Each row was made from one path, in order. Every step used is in the known rows, and no mark comes twice. Write each row's path.
Known rows
gobo gagot nupofat lodeg: [-139  -68   94 -236   31   57   84 -233  211 -329 -323 -193  144   42
  -21   56  259 -210  148 -194   30  121  -35  -13  -56  126  232 -134
  -70    1  -59  -93  -43 -145   51   91  234  -20   82   86 -201   14
 -363    0  141   27 -177   46  169  -29   13  -20 -420 -172   50 -125
  -69 -155]
pumimam medet gobo mune lodeg gagot nupofat: [ -91  -39 -112  -69   24  262  -45 -213  284  162 -186  -24  -40  303
  110  -42  247  185   65 -277   94 -104 -184  -22 -170   72  -58 -171
 -194  -18  -71   38  -72 -155  -70  314  -42  218  -76    7 -135  -94
   32 -103   30  -19 -243  189  260  -92  107  -31 -282 -280  168   32
  169  -33]
dusiv gefi mune medet dezikem nupofat gagot: [-244 -166 -106  -63   44 -130    5 -295  337  157 -109   64  169  226
  125  138  -54   82 -227  -44  -55   63 -233   82 -214 -335   -7 -473
   50   54 -201   86 -230    4   62  145   57  -88   -9   13 -198  104
 -199 -115  177  323  176  -40  341    6  -14   56  -50 -414 -154 -353
  -25  102]
nupofat lodeg gagot pumimam neron laba: [  25  -22   -6 -127   95   50   42  -10   42 -328 -283   51  112 -129
 -183  -76  339 -103  108  106   21   19  -27  133  -16  161  -29 -134
   13  -87   47   40  199 -109  127  111  -45  198 -193  146 -156   68
  -89 -137  -22 -173 -186   64 -147   50  218  155 -256  259  233  -39
  -44  -67]
dazez neron laba pumimam gefi mune lodeg zuvokod gobo dusiv: [  56  -80   27   -1    2  -47   42  168  -48   -7   93  125  -91 -255
   40  -84  -45   68  314 -101   54 -139  170 -176  195  116 -115   90
  -87  -64  -24  -90  -36   62  117 -175 -126  -46  141  -15  129  -61
  185  345    7  -71  -59 -132  102 -112 -118 -186  200  167  -43 -145
   27   44]
neron laba pumimam gefi mune zuvokod lodeg gagot: [   5   13  -20  139 -175 -145  244  -52  -13  186  -14  119 -125  134
  -92  193   81   31 -180  197 -152 -170   48    6  -70  -65   82  160
   99   98  164  155  -64  -10  -12   60 -391 -222  -98   43 -178   45
  120   80   -7 -245  -53    1  136 -118  114   21  313   30  -94   -9
  112 -160]
dezikem nupofat gagot pumimam gefi mune gobo dusiv: [-284   -6 -233 -107    8    7   23 -284  111 -271   40   49  152  110
  -27  135  215  -18  -87 -199  125   13   12  269   -6  153  140 -506
 -120   76   -7  217 -247   68  -16  156  209   -8  -91   18  -95  -17
   13    7  -79  -38 -102  -19  344 -130   -9  119  -76  -81 -173 -308
  -19  -73]
gobo dezikem medet gefi: [ -72  242  -33   26  106  -75  -18 -117  152  196 -195 -196  140  140
  -89  -95   31 -121 -210  -38   -9  -52 -237 -111  -44 -206   54 -349
   11  170  176  138  -91  -88 -275  103 -158  192 -269   44   40  -41
 -156 -181   22  117  209  191  -13   62   28   23  -23 -142  166  137
   61   29]
neron laba pumimam gefi mune lodeg gagot: [  17  -49   55   63 -153   88  182   25  260  -43    8   74 -251   95
  -68 -109  235  107  -20   70 -104 -250  -15  -40   78 -137   56  173
   96   59  -15  178 -129  -39  146  170 -173  -67 -182  207   12  105
  201  104   58 -215 -123  120  217 -245  178 -130  262  112    6 -195
  135 -106]
zuvokod gobo gagot laba pumimam gefi: [ -79  -24  110   23   68  -65  135  -56  186 -114   -6  -65 -195  260
  -35  -19   -1 -180  161 -104   26  -56  236   96  212  -45  103  198
   46   -3   95   66  -54   54  -13   52  183  146 -305  217  195   26
    8   23  216  -34 -160  158  149  -62 -137 -134  205  131  -10 -126
 -130 -180]
lodeg gagot pumimam laba neron: [  21  -95 -180   -3   91   88   39  -99 -120 -266  -65   75  293  138
  -32  -61  116   87   28  128    8  -38  134  280   40   80   -4  113
  140   25  188  283  199  168 -104   96    9   36  -77  186  -39   15
 -104 -224  -90 -106 -322   64   -7   16   61  260 -128  390   43  171
  158 -157]
gagot pumimam medet gefi: [  97  -20   66   77   93  -88  -53 -117   80  177  -76  -80  102  178
 -150  -40 -145 -117  -68 -161 -100  -21 -111   -8  -47  265  132  -70
 -146  192   73   79   61  145 -245  151  -71   57 -247   51  -45 -105
 -131 -195 -104   -7 -109  189   38  140  135  -10 -222   25   45  144
  121  115]
mune dusiv neron laba pumimam gefi medet gobo lodeg gagot: [  15   -6  131    9 -217  232  -38  272  -20   11 -118   -7 -145   85
  -63   87  158   36  -99  225  195   38  135   22 -111 -115  -87  275
   92 -340  114   63  104 -236  115  -42  -88  134  -35  -77  135  -62
  351  -14  333 -163  -14   14  -82 -150 -155   27  296  -13  139 -141
   11  -94]
dazez pumimam gefi dusiv neron: [  -3 -210   51 -226 -246   19  -31  224  -94 -333   -7 -116   27 -208
 -167  -15   13  -17  126  -53 -152  294   65  -24  112   -6   86  333
   16   24  -78  -43  -46  112 -131 -183  -53 -183  388  -64   70 -138
  -74   -6   21  -43  -11   63   99  -32  -46  -17  -56  205 -119  -10
   83  -22]
gefi mune dusiv neron: [-145  -47  135 -196 -211  133   10   53 -284 -176 -112  -79   89 -288
  -38   20   42  -61 -130   32   49  219  -28   50  -20    8  151  112
  -48  -50  -74   61 -214   15  -17  -62  -42 -173  233  -40  -56   47
  143 -105   66  110   28  -39  -62  -23 -221  133  -69  -95 -245  -55
  171 -131]
pumimam medet dezikem dusiv gefi mune gobo lodeg: [ -13  178   34   11  -82   23 -231 -139  -81  207  222 -133  -96 -164
  167 -220 -250  189  -45  -87  -32   64 -276  140   -9  115   98 -298
 -240   -5   -7   73 -302 -203   -5  220    1 -125   29 -112  -65  -58
  -85   52   99  229  248  102   63  176  121  -38  -75 -382   29  159
 -173  -19]
nupofat gagot laba pumimam medet gefi mune dusiv: [  10  -63   -6   27 -100  -81  122 -201  -76  222   33   -8 -312  243
   42  -32  -24  -56 -233  172  -55  -97  -39  -44   87   10  108 -287
 -220   83  -52   51 -360  107  173   49  156  173 -558  108  -33   23
  -25 -230  214  103   94  146  151  -13   46 -149  164 -269  -31 -119
   -2   39]
gagot nupofat lodeg zuvokod gobo dusiv neron: [-102 -194   -4 -244  189  -18  -41  -82  -93 -186 -157  -97  399 -400
   95  154  -72  -75  319 -143    4  104  119  -55    6  222  -94 -117
 -125  -24  -62 -110   35  -26    5 -130  230 -184  163 -258 -123 -209
 -210   10   86  -41 -235 -270   15   78 -301  -43 -428 -173  -89    2
  -42   39]
nupofat lodeg gagot pumimam: [-197  -61 -124  -43  110  -12   28 -184   39 -225 -238  -77  116  -61
  -97  -92  300  -86   52   16  -94  -15  -59   39  -37  232  128  -86
  -90    9   66  144   81  108  -45  192   98   10 -173   66 -173  -34
 -228 -156    5 -212 -251  100  -51   13  218   86 -289  237  119   31
  157  -26]
nupofat lodeg zuvokod gobo dezikem: [-267    2 -138   26  212 -195  -39  -89   32   61 -238 -112  188 -163
  152  -64  191  -23  259 -139   15  -61   35 -208  -65   27   93  -99
   29   58  115   12   32  -21 -141  124   64   64   31 -182 -139 -124
 -218   12  105   36  -53   76  -64   53  241    5 -167   37   15  163
   24   18]
gobo dezikem medet pumimam neron: [  17  171   -8 -141  163  -20  -69   22  138  -98 -106   52   95   95
  -88 -154  130  -14  -36  -67   -8   -4 -212   21   13    2   -3 -159
   36  226  255   26  -78   25 -258  -62 -206  -19 -192  231   18   39
   -6  -89  -49  -22  256  109 -414   51  -83   80 -122   39  234  214
 -186   90]
mune lodeg zuvokod gobo: [ -81 -114  -61   22  222 -101 -114  -96  -22  135  -26  -33  167  -14
  107  -62  -29  -83  318 -178    8 -102   29 -160  -57  117   93  -59
   24  -17    8   23   -1   95 -257   56   46   76   -6  -68  -20 -182
   61  -31   56  -90 -201   81    7  -34  -16  -14 -140  137  -30   38
   90  -34]
dezikem nupofat lodeg zuvokod mune gobo dusiv gefi medet pumimam: [ -25    5 -302   35  208 -133  -70 -103  -22  -41  306    9  261 -356
   24  235  123   34  -27 -128   91   30 -196  -77  -62  289  100 -178
  -62   21  -49   -4 -109   40   -5  -33  216  -68 -136 -260  -55 -216
 -329  161 -201 -136   76 -208  -81  -25   -8 -102 -417   35  121   95
 -185  137]
lodeg zuvokod mune dusiv gefi medet gobo gagot pumimam: [-211  -16   46   52   60 -123    6  -18 -293  286 -169  -19  -78 -166
  112  299  213 -290   20  101  285   72  -80  -21 -298  144  143  145
   45 -239   -9    4  212  204  -89  160  218  189 -279 -265  -73 -209
  -35  -22    4  131  -59   48 -295   23  -62  102 -237  -51   76   85
  185  112]
zuvokod mune lodeg gagot laba neron: [-137  -97 -162  -71  118  182   74 -326   40  -95  -33 -141   23  155
  114 -211  196  111  -13  271  -86 -189 -140   -5   49 -259    7  -69
   93 -111  104  -12 -230 -111   25  164  -39  127  -14  134   11    9
 -362  -89   14  -32 -195   15  126  109  160   60   66  208  234 -151
  254 -223]
lodeg zuvokod gobo gagot: [-149  -67 -112   -7  174 -177  -19  -53  -90  -19 -188    1  114  109
  153  187  -22  -63  203 -125   88  -45  122   37  -95  142   97    6
   28  -98   76   68  113  119 -209   29   82   84    5    2    2    1
  -14    1   51  -61 -195  108 -120  -20 -111   79 -232  -67 -147  108
   43 -102]
dezikem gefi medet gobo lodeg zuvokod mune: [-158  149  -90  161  142  -45  -74  -40    7  132   11 -135  101  145
   72    0  -10   73  -95  -57   59 -122 -165 -396 -375    2  143 -158
  -33  -68  114  -23  -39 -186 -271  167 -102  171  217 -240   -4 -315
  -13  175 -172   31   40  -77 -295  104  229  193 -150 -211  157   99
  123  -55]
dezikem dazez neron laba: [ 152  208  -54   -9  -47   58    7   48    6 -226  -63  -88  113   24
  -93   -2   -3 -105 -117 -101   -3   46  185  114   88   -3 -121  -69
  -85 -129 -115 -141   52 -196  -72 -297 -152  206  341  120   -7  136
  -20  -85  -10  147  -67  -66  126   46  117  266  -13  283  -53 -167
 -273  -92]
dazez mune dusiv neron laba pumimam gefi: [ 165 -134  362  -62 -222  129   97  111   12  -41 -158  -60 -163 -183
  -90   51  -14 -148  -33   27   -9   60  128  -56  125  -99  -23  443
  280   53  -12 -223  -26  -53  191 -153  -95  -17   32   44   68  139
  196  -44  124  227   43  -35  -32  -89 -264   36  194  161  -61  -75
  -26  -66]
gobo dezikem medet neron: [-187  198   35  -67  110  -36   54  -20   14  -62 -131 -117  155  148
 -138   -8   56  202 -170   74  105    6 -184   54    4 -229    5 -279
   15  114  160  113  -84  -68 -153  -16 -145   72   75   33   78   95
  -36  -73 -102  148  228  112 -182   55  -22   74   47  116  190  -45
   74 -110]
medet pumimam gefi dusiv neron laba: [ 150   -4   31 -173 -200    6 -102  310   -1 -261   21  -56   -7 -235
  -50   31  -50   62   12   65  -15   97  213  174   52  -40   75  335
  141  146  -38  -83  162  -70   -7 -123   80  -58  201   88  249  -61
   92   74  -12 -229  119   89   33 -113  -24   62   64   36 -138  -17
 -175   16]
nupofat lodeg zuvokod mune medet dezikem dusiv neron laba pumimam: [  57 -112  181  -31   55  -84  -67  -26 -101  -23   67  -44  -97 -387
  187 -161 -109   72  -13  272 -396   43  -52 -146  -54 -118  -39   93
   76  -55  -62 -301  280  -67  400 -227 -110 -117  -19  -55  -70  205
 -104  -35   38    0  361 -167 -277  126   44 -100  145 -219  197  158
 -143  188]
gefi dusiv neron laba pumimam medet gobo dezikem: [ 102  111  -33   25  -97  181  -64  252   -8 -110  -38   87 -176  244
   78  -68  112  234  -34   88  -12  216   85  186  -49   22   90  143
 -122   24   86 -156  137 -113  196    6  -34  -26    1 -107  120  181
   32   33    7 -135   73  208  -30   75  154 -103  104  -42   23   -7
 -188  143]
nupofat lodeg gagot laba pumimam: [ -63  -15 -150   13   99   49  117 -199  135 -291  -29  -87 -106   82
 -124 -156  279  -26   -8  161 -238  -28   64   26  146   31   40  -26
 -129  -13  109  106 -104   50  170   68   68   25 -434  197  -38   89
 -214 -177  156 -257 -199   94   59  -14  100 -106    2  307  210  -65
  -73 -121]
mune medet neron laba pumimam: [ 155   53  115   51   84   22   56  156  103 -146   57   98    1  169
 -278  100 -158  132 -125  170  -40   22   24  134   27  -44  -21   11
   72   45 -126  -12  143   87  189 -203 -146  -47 -108  164  113  283
  279  -98 -195   55   67   54  -55    5 -185   -3  294  228  133 -213
  -42 -126]
dezikem dazez neron laba pumimam: [ 253  189   33  103  -48   10   89   49  128 -319   55   19    8   72
 -149  -52   -5 -186 -119  -86 -129   58  235   51  166  119 -124   96
 -115 -105  -96 -155   16  -14   31 -363 -205  -24   42  173  -36  253
   28  -39  -14   33 -108  -86   23   23   12   77   52  374   -4 -175
 -373  -41]
dezikem nupofat lodeg gagot: [-163 -131 -249 -133   79    3  103 -213  146 -306 -217 -154  231  103
  -75   27  425   50  -72 -194 -110   34   -3  -42  -58    2  108 -189
  -50   11   52  135 -139 -148  -76   59   47   89   53   42 -153   67
 -265  -97  125 -233 -162   41  231 -144  148   56 -251   92   85 -136
   12 -128]
nupofat lodeg zuvokod gobo dusiv neron laba pumimam medet: [ 160 -186  -30    8   73  -40  -12  133 -241  -90   32  125   94  -13
   94   40 -255  332  248   20  -23   64   48  -26  122  342  -22  169
 -194    8   46 -172  181   -9  317 -249   70  -47   -6 -211   79   13
   31   92    0 -264  -45 -116 -190   73  -59 -207 -143   62   -5   84
 -161  148]
mune lodeg zuvokod gobo dezikem gefi medet pumimam neron laba: [  83   69   21  195  210 -197  -99  176  179  213   97   72   13   51
   72 -103  -83 -134  254  -38  234 -351 -135 -344 -132 -113 -135 -173
  297   -5   18  -16  125  -14 -211  184   69  271   -1   57   50 -252
  127  195  -61  -95   84   54 -290    8  273  -82   90   30  116  154
    8  170]
medet neron laba pumimam gefi: [ 168   46  264  -18  -93 -106  152  165  276 -221   59  -44   -2   32
 -316   78   -2  105  -39   22   64  -47  193   66  104 -100  -32  302
  187  109  -36   39   49  -59   71 -168 -232  -32  -28  154  186  137
  239   53  -51  -77   10   51   67  -87 -137  -59  254  350   41 -269
  -92 -214]
gefi mune medet gobo gagot: [-266  115 -119 -135   14  201  -53   80  -50   10 -189   98 -125  427
   34  147  107  110  -96   18  129   67 -102  130 -226  -90  199 -156
  -67 -106 -138  120   14   41  -12  123   48  119  167  116   70  106
  216   21  -74  153    6   79   73  -17 -106  167  -31 -336  -82  -55
  209 -109]
laba pumimam gefi dusiv neron: [  28 -187  180 -135 -173   13  -30  154  -26 -302   39 -111   49 -120
 -107  -90   44  -76   54    5 -212  204  124   24  126   66  146  433
  -36   66   76    1   -5  130  -17 -112   12 -348   84  -13   63  -10
   77   62   16 -197   26   54   65  -90 -280 -104  -17  129  -41 -136
 -114  -21]
dazez neron laba pumimam gefi mune medet dezikem: [  66    2  166  -16 -124  100  -20  141  263  127    8  162 -148   38
 -118 -207  -92   88  -55  -32 -105   39   86    9   92 -244 -103   45
   31   14  -28 -158   99  -48  185 -190 -400 -139  280  234   55  289
   33   93   45  175  274  -66  144  -11  -34   15  347  -37  -71 -179
   51   93]
mune gobo dezikem medet: [-144  334 -185   28  100  180 -126 -123   -8   58  -16  -45  135  248
  -56 -184  121   45  -97  -72  140   59 -210  168    9  -25  171 -455
  -48   78  214  119  -91 -106 -155   65 -128  138 -139   42   26  124
  -33 -199  -83   41  195  213  -82   28   36  162  -50   55   81  113
   -8  -82]
dazez dezikem gefi dusiv neron laba pumimam medet gobo: [ 311   82   -6   51 -149   55  -60  302   44  -20  234   -4  -60  378
  -23 -144 -143  194  -61   -2  187   30  -21  -92  -73  -43 -108  234
   -6  125 -109 -265  173 -136  115  -20    3   36  247 -117  282  104
  127   77  -89 -213   38  155  -14  184  -30  -66   80   42 -112    7
  -98  259]
gobo lodeg gagot pumimam medet gefi mune dusiv: [-106  -63  -48   86  -67  -22   61  -97 -182  257 -236  -53 -182 -115
   32  -26   16  -71 -183   63  -92 -137 -181 -153  -53  205   69 -200
 -270   37  107  210 -163   96 -163  371   36   -8 -307  -73 -191 -111
  -59  -96   74   97  -97  162 -104   17  272   11  -16 -351  116  242
  292    4]
gagot pumimam gefi medet dezikem dazez mune lodeg zuvokod gobo: [-157 -153  184  254  277 -161 -137 -198  129  627   43   75  -91   46
  196    9 -174 -391  243 -219 -122 -298  101 -225   73 -232 -267  -97
  180 -101   26 -142  173  164 -350  214  344  143  156 -161 -165 -318
 -143  113   24  336 -183 -173  -22  -22  253   22  -72   64    9  106
   90  299]
gefi dusiv neron laba pumimam medet gobo dezikem nupofat: [  85   44 -104   30  -75  151   31  170  105 -245  -36   83  -85  344
   45   25  228  211 -127 -100  -77  303  180  154  -72  -72   72   32
 -110   54   99 -149   47 -165  161  -10  -15  -31   13 -124   65  266
  -34   58   41 -154   43  164  140  -28  200 -145  113  -69   17 -124
 -288  135]
mune dusiv neron laba pumimam gefi: [ 170 -104  307  -94 -298   61   68  164    3 -142  -71 -115  -40 -159
 -167  -32   17 -127    2   31   48  125  176    2  103  -47   45  500
  180   24    4  -62   69  -58  140 -235 -138  -51  -61   59  120   97
  316 -113  226 -100   78   51   33 -143 -287  -13  294  198  -85 -149
  -79 -110]
nupofat lodeg zuvokod mune gefi medet gobo dusiv neron laba: [  11  103 -145   -9   62  195 -129  162 -204   10   50 -106  182 -181
   90  116   73  161   32  179  256   74 -115 -105 -229   37 -139  -47
   33 -273  -41 -146  275 -282  173  -53  141  159  314 -232  137 -234
  -30  120 -194  -61   67 -284 -116   93   39  -39 -287 -106  114  -14
  128  119]
lodeg zuvokod gobo dusiv gefi mune medet: [-141  -79 -231   -4  203 -116  -82   65 -313  328  -10   70  138 -237
  105  228 -312  126  112    1  -11  -69 -146   45  -19   76  -60 -125
 -125  103 -118  173  -42  255  -62   -3  168 -122  -79 -240    7 -198
  199   21 -170  240   13  -82   51   31 -325   76  -16 -225 -135   39
  124  114]
nupofat gagot pumimam neron: [ -91 -116   81 -176  159  -81  -59 -213  122 -315 -217   65  251  113
  -68  -11  161 -208   72   11   25   64 -103  185 -123  273   77 -270
  -31  -36   57   30  -23  125  -83   60  -33   36 -198  175 -219  -12
  -35 -221    0   28 -137   69 -159  135  -75  196 -351  143   82 -200
 -127  -17]
medet pumimam gefi mune zuvokod gobo: [ -34  107   40  -21   -4 -175  -13   56  -46  261   56  141  -19  -51
  103  125  -90 -153   43 -190  121 -112  229  -32  -99   35  116  220
  145  253  -36  161 -121  205 -376  -30    7 -111  134  101   62 -139
  202  144  -57  -77  -32 -113   39 -138 -119   47   82  -21 -377  170
  121  -30]
zuvokod mune dusiv gefi medet pumimam neron laba: [ 250   46  193  -91   28  -41  -14  192 -110  125   68   45   15 -469
  -95   99   70 -220  -84   23  268   33 -195   86  -23  139   75  146
  176    6 -113 -162  -54 -180    7 -170   28  206 -197  -16   23 -109
   18  -55  -55  152  232  -11 -326   14 -121  135  -90   38  136  -19
 -201   84]

Which path is each row?
[ -55   68 -242   22   22   14   -8  -92 -313  367 -100  154  -92  150
  130  291   15  108  -79  133  123  -32 -130  216 -264  208  -95  -13
 -249   69   38  311   32  320 -133  237   66  -32 -176 -144  -65 -141
  117  -19 -134 -132 -221  -50   78   62 -124   39  -92    5 -104  144
  276  135]  lodeg gagot pumimam medet gobo dusiv gefi mune zuvokod
[  42  233  279    7 -229  115 -153  222  -26 -214  127  -94  -68  -46
 -104   20   18   56 -157   -9   98  187  137  193  -63  -88  -42  324
   49 -223  -35   28  112 -205  221 -161 -118  217  -44   14  207  -61
  543   31  -49  -37  177   67   47 -122 -214  -32  165  -37   86  -80
 -181  -17]  dezikem dusiv neron laba pumimam gefi medet gobo mune
[-164   -1  -29   56   -1  -59  196 -104 -110  160   -6   78 -225   39
   76  -19  182 -125   58  145  -52 -129  266  -92   82 -165    7   90
   -3   31   54  236 -150  127   54  118  129   36 -212   80  -38  -25
    3   70  138 -152 -158 -124  218 -144   68 -144  233  148  -92  -11
  136 -140]  nupofat lodeg gagot laba pumimam gefi mune zuvokod gobo
[ 130  -47 -213 -108   21   57  -59  140 -202  -54  208  141  195  -88
   21   82 -312  305  -16  173   64  -25 -160  180  109   10  -21  174
   93  255 -130  225  -21  264   66  -82  205 -179   22   98  168 -156
  116   45 -215  198   98 -129   75   27 -313   89   56   18  -16  189
  -10   -4]  gobo dusiv gefi mune medet pumimam laba neron
[ -14  141 -218  311  167 -154 -219   46   35  209  170   50  164 -124
   88   53 -188  -95   92 -245  159  -81   18 -107 -105  247 -181   37
   70  -41   36  114  118  259 -314   92  163  -77 -170   54   24 -269
  205   25 -302   -1  -38   32 -243 -112  -25 -103 -319 -121  -67  321
  117  153]  lodeg zuvokod gobo mune gefi medet pumimam
[ 131  -98  374  -14 -213   65  -88  116   93  138   55  -22  -37  -94
 -134  -66  -69 -170  -41   24   94  163  130   95   76 -237  -63  310
  191 -140   96 -137  177 -168  125 -229  -65   -5   86   18   98   73
  104  -91  306 -108  215   -1  -21 -112 -248  -47  301   49  -86 -168
  -35   84]  mune dusiv neron laba pumimam gefi medet dezikem
[ -37 -116 -106  120   21  199  141 -171   23   28  144  110 -356  389
   21 -201  104  268  -66  145 -299 -173 -146   33  160   -1   82  -70
 -272   65  125  152 -287  126  165  247  -38  -76 -319  222  -43  124
  -34  -57   30 -154 -167  176  126  -51  280 -227  146  124  117  -61
  131   -8]  gefi mune lodeg gagot laba pumimam medet
[ 218  -47  127  -52 -368   52  119  261 -210   72  -17   55 -177 -149
 -157  101 -221   65 -177   60   64  174  -79 -114   41  -22   -6   90
  -14   -8 -287  -58 -147  -26  104 -161 -240   79  106  -61   44   40
   35 -143   62  188   76   26    5   58  166  -83   64 -156 -239  158
  270   43]  dazez pumimam medet gefi mune dusiv neron laba
[ 337  197 -131  200  126  151  -90 -191  165  209  275  181 -278  252
   79  -15 -269   -4  -81 -186  -96 -118  -22  228  293  118 -241 -263
 -147   55  -26 -289   -7 -118  122 -114  158   98  -82    4    7  284
 -127  -25 -120  125  -19  -85   -9   97   10   20   54  -37   -1  131
 -377  117]  neron laba pumimam medet dezikem dazez mune gobo dusiv
[ 182  -92   58   56 -105  -82   87  -28 -172  221  287    8   69 -246
   45  -17 -122 -217  -51  -16  122  108  -67  -81  205 -251 -155  252
  233 -128 -243  -91  -54  -33 -123 -283  203  172  209 -212  -93 -184
 -382 -141  121  444   81 -227  -42   68  108  118   34  193   11  191
  -44   37]  zuvokod mune dusiv gefi medet dezikem dazez pumimam laba neron
[-120  175 -144  -78  -15 -140  -14 -105 -203  242   15  -49  142  -72
  -41  324  -75  -49  -67   59  159  115 -194   39 -239  118   95  -97
 -133   30  -62  126 -210   17 -207   79  -64 -113   45 -295  -75 -349
   52  110  -36   12  -50 -131  181  162 -303   66  -61  -96  -78   -2
   48 -104]  medet gobo dusiv gefi mune zuvokod lodeg
[ 204   28  135   54 -279   -9   86   63  -14  186   81   21 -286   76
  -43 -361 -167   54  -80 -161  107  -10  -24 -235   99    0  -36  -37
 -128   67  -75 -245  -88  -98  135 -167 -168   53  261  106   49  243
  -37  105   96  -19  302   -2  -73    7  113  -42  250 -135 -164  -23
  128  120]  dazez neron laba pumimam medet dezikem gefi mune dusiv
[ 171  -82   57  179  176  -23   53  -16  -38  -48   92  129  -94 -130
  208  187 -315 -163  151   60 -172 -171   97 -152  190   32 -342   88
   56 -139 -171 -227   24  144  121 -108  226  -52  -55 -151  -11    7
  134  141  -48  171 -298 -299 -142   41 -154 -144   18  130   -2   37
 -253   83]  dezikem dazez mune lodeg zuvokod gobo dusiv neron laba pumimam
[-169  -34    0  112   86 -235  -36 -148  173  323  105  -22    0  -17
  174 -245 -216  -86  222 -204   56 -259  -82 -435 -111 -205  -42 -244
   96   46 -140   58 -107   56 -274  281   81   14  189  -62  -18 -186
  -46  195   54  -61  -24  -65  -19    8  166  -80  -21 -274 -231   94
  323   31]  medet dezikem gefi mune lodeg zuvokod gobo
[ -16    9  106   89 -180 -237  323   73  -16  104   50  121 -100   62
 -191  335   21  164 -233  359  -13 -212   78    1  -53 -171  -70  158
  167   18   44  200  -55   22   22   29 -416 -237   59   22  -98   81
  172  178  -85 -168  -22  -97   64  -73   23  -48  360  116  -32 -119
  194 -267]  medet neron laba pumimam gefi mune zuvokod lodeg gagot
[   6 -128    6 -106  -98   87  122   26 -116 -263 -221 -203   42 -407
  259  105  185 -145  157  171   -5  137   21 -165 -134    8    0   -7
   79 -140 -123 -291  263 -188  284  154  362 -184  219 -114 -157   19
 -413  185 -108   80  -15 -132    7  -19  239 -156 -450 -450   41  -15
   -6    1]  gobo gagot nupofat lodeg zuvokod mune gefi dusiv neron laba
[ -89  -53   49 -181 -116  -45 -104   27  -21  151  106  -92 -271 -143
  -68 -173 -101   19   13 -156 -312   22  -57  -28   94 -250  -16  -34
   34  143 -143   12 -118   83 -123 -180  -84  -56  276  125   14  -47
   71  -82   59  208  305   52  182  -50   15   37  366 -200  -73  130
  205  124]  dazez pumimam gefi mune medet dezikem dusiv
[ 193  -14   10   -5  -98    6 -105  172   71  134   74   -4 -218   24
  -24 -208  -89 -184    7  -31 -250   32  249    3  253 -255 -229   45
  -75  -52  -97 -281  292  -29   45 -333   81   32  280   81   57  173
   -7   53   72   87  272  -42  235  -92  -12   56  413   17   82 -173
 -319  171]  mune medet dezikem dazez neron laba pumimam gefi dusiv
[ 251   56    1   41   10  273    6   38  -87 -181  289  153    5   14
    6  -20 -181  303 -118   29   49   89 -210  267  132  407  146   41
 -189   14   16 -176  -28 -164  313 -170 -184  -84  -37  -68  114  278
  -35   -7 -244 -120   45  -51 -181  171  -94  -54  -54   39    5   24
 -166  -22]  zuvokod mune gobo dusiv neron laba pumimam medet
[-111 -199 -146   14  213  -60 -190  -93   -1   67   98 -118  431 -134
  120   50 -119  -83  196 -219  105  162   16 -164  -54  -48 -320 -270
    8 -258   72  -42  141  -84 -123  -37  384 -114  376 -215  -24 -219
 -294  106  105 -122    1 -329   76    8 -167 -256 -341 -202  -48  -40
   82  230]  mune gefi medet dezikem nupofat lodeg zuvokod gobo dusiv neron
[ -33  -22 -130   81  100   46   41 -129 -243 -240   85  173  219   42
  167   47   84   34  123  169  170   12   79  162  -53  191  172   88
  194 -122  148  108  310  210   16  164  -13   26  -47   47  -63  112
 -199   -4 -266   60 -206  -21 -252  107  147  213 -306  207   23  361
   91 -247]  lodeg zuvokod mune gobo gagot pumimam laba neron
[-224    3  -60  170  338 -169   47   36  -65  387 -149   37  -38   43
  199  320 -195    6  -43   81 -102 -340   33 -179   12 -341 -380 -211
  193    1 -125  -37   66  210 -228   65  140   77  259 -180 -131   37
   47   16 -206  711  -17 -169 -132  117   66  165  138  -55   58  149
   65   44]  lodeg zuvokod gobo dezikem dazez mune medet neron
[  47   91  131  160 -262  105   11  171   94 -254  120  162   -6 -139
  -37   43 -127  193  -23  220  -82   82  154  -50  -44  -20  -15  214
   59 -113   98   95   -4   -2  237   91 -461 -443  -35  -35  -20  131
  311  192  -31   -3  -23 -107 -129   -9   61  -60   80  -14 -110   36
 -127 -221]  dusiv neron laba pumimam gefi mune gobo lodeg zuvokod
[ 108  209  276  -46 -262   90  -92   96   93 -150  331   12 -168 -254
  -27 -186  -99    0  -94   57  -30   83  181  261  116 -150  -52   78
  126  -92  -91   36  -41 -153  231  -90 -198 -191   14  145  126  242
  217   39   95  -94  217  -50   93  -14 -143  -77  251 -151 -224  -26
 -136  -52]  medet dezikem dusiv neron laba pumimam gefi mune gobo
[ 139  -22  -88  113    9  -69  -45 -163   72   97  250 -141 -295  310
  -23 -404 -203  -15   24  -82 -267   10   13  -74  189  -84   51 -138
 -243  243  139 -138  -37   36  -16   86  294   51 -145   89  130   19
 -258  -21   28 -250  163  212   71   53  161 -154  217  -67   62   24
 -123  120]  gagot laba pumimam medet dezikem gefi dusiv
